Here is a tiny trained network, its code and every weight. The questions are about switching its units off for an input and a target symbol, where a switched-off unit gives its printed mean instead of its output.

import numpy as np


def w(rows, s, z=0):
    codes = np.array(rows[::2]) - 128.0
    scale = np.full(codes.shape[1], s)
    scale[-1] = z or s
    return codes * scale


def norm(h):
    return h / np.sqrt((h * h).mean(-1, keepdims=True) + 1e-5)


def f(y):
    return np.maximum(y, 0)


def softmax(a):
    e = np.exp(a - a.max(-1, keepdims=True))
    return e / e.sum(-1, keepdims=True)


def log_softmax(a):
    a = a - a.max(-1, keepdims=True)
    return a - np.log(np.exp(a).sum(-1, keepdims=True))


def net(x, mask):
    ids = ['Γαβδεζηθλξπστψω'.index(c) for c in x.split()]
    T = len(ids)
    res = E[ids] + P[:T]
    u = 0
    for l in range(2):
        q, k, v = (norm(res) @ M[l].T for M in (Q, K, V))
        z = softmax(np.where(np.tri(T) > 0, q @ k.T / 3**0.5, -1e9)) @ v
        res = res + np.where(mask[u], z, O[l][:, -1]) @ O[l][:, :-1]
        u += 1
        y = f(norm(res) @ A[l][:, :-1].T + A[l][:, -1])
        res = res + np.where(mask[u : u + 12], y, B[l][:, -1]) @ B[l][:, :-1]
        u += 12
    return log_softmax(norm(res)[-1] @ U[:, :-1].T + U[:, -1])


Q, K, V, O, A, B = {}, {}, {}, {}, {}, {}
E = w([
[157,91,125,54,151,140],'Γ',
[152,148,124,117,106,78],'α',
[124,114,152,138,167,213],'β',
[158,78,93,62,69,131],'δ',
[166,111,168,79,128,6],'ε',
[85,100,136,141,93,213],'ζ',
[132,192,98,118,138,127],'η',
[97,81,62,138,81,201],'θ',
[172,50,163,47,125,61],'λ',
[80,169,62,202,151,133],'ξ',
[102,105,170,160,92,145],'π',
[100,137,151,184,111,119],'σ',
[121,82,166,144,112,90],'τ',
[150,161,65,79,119,111],'ψ',
[216,38,59,128,185,28],'ω',
],0.022)
P = w([
[251,145,78,228,136,173],'0',
[175,112,142,168,135,129],'1',
[156,114,139,155,139,121],'2',
[139,119,133,139,139,124],'3',
[121,122,128,131,137,123],'4',
[104,127,122,120,137,124],'5',
[84,140,116,109,133,125],'6',
[66,146,120,96,134,129],'7',
[53,158,115,84,135,134],'8',
],0.012)
Q[0] = w([
[179,218,47,96,94,145],'L0H1',
[163,19,1,129,39,195],'L0H1',
[159,71,174,52,33,82],'L0H1',
],0.0052)
K[0] = w([
[145,180,33,88,98,107],'L0H1',
[161,58,2,159,138,165],'L0H1',
[110,112,179,46,93,91],'L0H1',
],0.0081)
V[0] = w([
[17,28,193,128,163,127],'L0H1',
[88,94,238,97,234,104],'L0H1',
[254,96,65,53,11,162],'L0H1',
],0.0044)
O[0] = w([
[124,222,147,52,227,106,59],'L0H1',
[158,74,61,211,185,159,30],'L0H1',
[81,203,118,254,183,90,252],'L0H1',
],0.0081,0.0027)
A[0] = w([
[180,109,101,117,138,159,210],'L0N1',
[140,114,193,151,105,67,209],'L0N2',
[146,91,131,67,72,161,145],'L0N3',
[140,127,175,75,95,65,138],'L0N4',
[188,247,135,122,86,71,91],'L0N5',
[170,207,141,99,155,123,144],'L0N6',
[145,93,140,68,110,78,250],'L0N7',
[208,166,108,126,131,110,150],'L0N8',
[112,158,164,94,154,159,47],'L0N9',
[88,108,134,119,84,167,99],'L0N10',
[45,135,122,161,94,83,192],'L0N11',
[84,170,152,134,37,126,89],'L0N12',
],0.012,0.0024)
B[0] = w([
[40,146,130,187,150,138,162],'L0N1',
[133,115,152,95,200,228,222],'L0N2',
[150,146,157,223,131,154,170],'L0N3',
[139,93,40,162,102,190,208],'L0N4',
[95,125,123,148,183,184,212],'L0N5',
[95,150,226,254,140,199,154],'L0N6',
[80,208,144,122,129,251,230],'L0N7',
[100,79,188,135,79,186,183],'L0N8',
[104,190,69,145,143,160,145],'L0N9',
[162,197,102,85,206,151,186],'L0N10',
[132,155,197,90,158,196,255],'L0N11',
[144,98,122,110,245,29,235],'L0N12',
],0.0058,0.0074)
Q[1] = w([
[107,51,111,150,150,252],'L1H1',
[147,168,68,165,254,173],'L1H1',
[140,233,176,101,114,187],'L1H1',
],0.0069)
K[1] = w([
[237,5,119,44,66,161],'L1H1',
[114,110,3,146,142,3],'L1H1',
[116,112,107,38,189,40],'L1H1',
],0.0051)
V[1] = w([
[71,184,172,175,103,151],'L1H1',
[183,114,253,54,48,181],'L1H1',
[255,140,136,176,156,152],'L1H1',
],0.0086)
O[1] = w([
[252,188,93,152,138,162,167],'L1H1',
[182,196,99,163,138,122,49],'L1H1',
[105,187,101,86,109,129,254],'L1H1',
],0.013,0.0064)
A[1] = w([
[132,232,142,147,137,148,83],'L1N1',
[202,77,151,52,75,153,117],'L1N2',
[70,126,125,77,183,143,149],'L1N3',
[131,144,55,176,30,145,228],'L1N4',
[121,167,118,190,69,171,155],'L1N5',
[38,188,173,137,140,114,183],'L1N6',
[116,116,72,202,124,177,185],'L1N7',
[183,84,216,77,162,151,62],'L1N8',
[210,94,10,93,118,123,79],'L1N9',
[102,2,177,177,80,58,255],'L1N10',
[159,132,180,172,96,127,139],'L1N11',
[135,134,99,65,156,178,208],'L1N12',
],0.012,0.0024)
B[1] = w([
[97,107,162,161,156,130,220],'L1N1',
[115,204,181,137,95,129,135],'L1N2',
[168,96,100,134,151,108,228],'L1N3',
[119,145,167,141,88,205,156],'L1N4',
[129,166,173,149,144,180,176],'L1N5',
[148,157,124,108,45,152,195],'L1N6',
[105,183,197,108,113,101,192],'L1N7',
[87,180,143,152,46,145,158],'L1N8',
[100,140,161,137,21,133,144],'L1N9',
[82,105,191,219,170,9,142],'L1N10',
[142,162,156,113,132,143,132],'L1N11',
[130,100,113,147,154,88,245],'L1N12',
],0.014,0.013)
U = w([
[205,76,114,149,146,139,86],'Γ',
[172,129,132,151,102,123,5],'α',
[197,88,154,158,98,143,21],'β',
[122,113,138,183,250,90,196],'δ',
[168,132,143,142,104,117,11],'ε',
[157,128,128,149,106,124,39],'ζ',
[77,181,218,182,110,194,214],'η',
[168,87,77,116,206,132,189],'θ',
[151,98,141,113,113,148,39],'λ',
[124,136,72,141,81,142,153],'ξ',
[155,137,151,81,105,130,73],'π',
[147,164,165,36,114,109,61],'σ',
[165,88,139,102,102,169,83],'τ',
[142,157,110,81,85,121,187],'ψ',
[78,56,209,190,71,39,67],'ω',
],0.012,0.0032)

Each question gives the input, a string of symbols that net reads in full, and the target symbol t.
The units are the heads (3 rows each of Q, K, V and O) and the neurons (one row each of A and B). Each row of codes is followed by its name. A weight is (code - 128) times the scale printed after its matrix; where a second scale follows, it is the last column's (O, A, B and U).
mask holds one flag per unit, layer by layer, with each layer's heads first. A switched-off unit (its flag False) gives its mean, the last column of its rows in O or B, instead of its output. The means were averaged over made-up inputs and are rounded, as every weight is.
A unit's drop is (log p(t) with every unit on - log p(t) with that unit switched off) / (log p(t) with every unit on - log p(t) with every unit switched off).
The circuit of an input: a set's keep is (log p(t) with only the set's units on - log p(t) with every unit switched off) / (log p(t) with every unit on - log p(t) with every unit switched off). Starting from the 12 units with the biggest drops (on a tie, the unit counted first), units are removed one at a time, each time the one whose removal leaves the highest keep (on an exact tie, the one counted first), for as long as the keep stays at least 0.8.
circuit, biggest first: the units of the circuit, biggest drop first
unit that matters most: the unit with the biggest drop
top k neurons: the k neurons with the biggest drops, biggest first
top k neurons in layer l: the k neurons of layer l with the biggest drops, biggest first
input δ σ θ Γ σ λ, target η: unit that matters most : L0N12
input Γ ε θ ω θ β, target ω: top 3 neurons : (L0N11 L0N7 L1N10)
input λ σ ξ ξ, target δ: top 3 neurons in layer 0 : (L0N8 L0N4 L0N7)
input ξ Γ δ λ ξ ξ σ Γ, target δ: top 2 neurons : (L0N7 L0N11)
input Γ λ ζ δ ζ Γ α λ δ, target δ: top 4 neurons : (L0N7 L0N12 L0N3 L0N11)
input Γ θ ε τ β π η ψ ψ, target δ: circuit, biggest first : (L1H1 L1N8 L1N12)
input ζ τ π λ τ, target δ: circuit, biggest first : (L0H1 L1N4)
input ξ α ω α, target ω: circuit, biggest first : (L1H1 L1N10)
input ε θ Γ σ ε α α, target δ: circuit, biggest first : (L0N12 L1N8)
input ζ ω ξ ω ω ξ λ, target ω: circuit, biggest first : (L1N10 L0N11)
input ψ λ ε, target η: circuit, biggest first : (L0N7 L1N8)
input ψ α λ λ Γ σ λ, target θ: circuit, biggest first : (L0H1 L1N1 L1N7)
input π η τ ω ξ β, target ω: circuit, biggest first : (L1H1 L0N11 L1N10)
input β η τ α η σ λ λ, target δ: top 2 neurons : (L1N6 L1N12)
input ξ ε θ σ ζ ξ π η ω, target ω: circuit, biggest first : (L1N9)
input θ η ξ α ξ θ α τ ξ, target θ: top 4 neurons in layer 0 : (L0N7 L0N12 L0N11 L0N6)
input ξ β ψ δ ω λ, target ω: top 2 neurons : (L0N11 L1N10)
input ζ β δ λ ξ ξ θ ξ, target θ: top 2 neurons in layer 0 : (L0N7 L0N11)
input ψ δ η ε ζ π δ τ ε, target δ: top 2 neurons in layer 1 : (L1N12 L1N4)
input τ η θ θ τ η, target δ: top 3 neurons : (L0N12 L0N5 L0N11)
input τ ζ τ ζ α δ σ θ σ, target δ: top 2 neurons in layer 0 : (L0N11 L0N9)
input δ θ ψ ψ λ λ δ, target δ: top 2 neurons in layer 0 : (L0N12 L0N7)
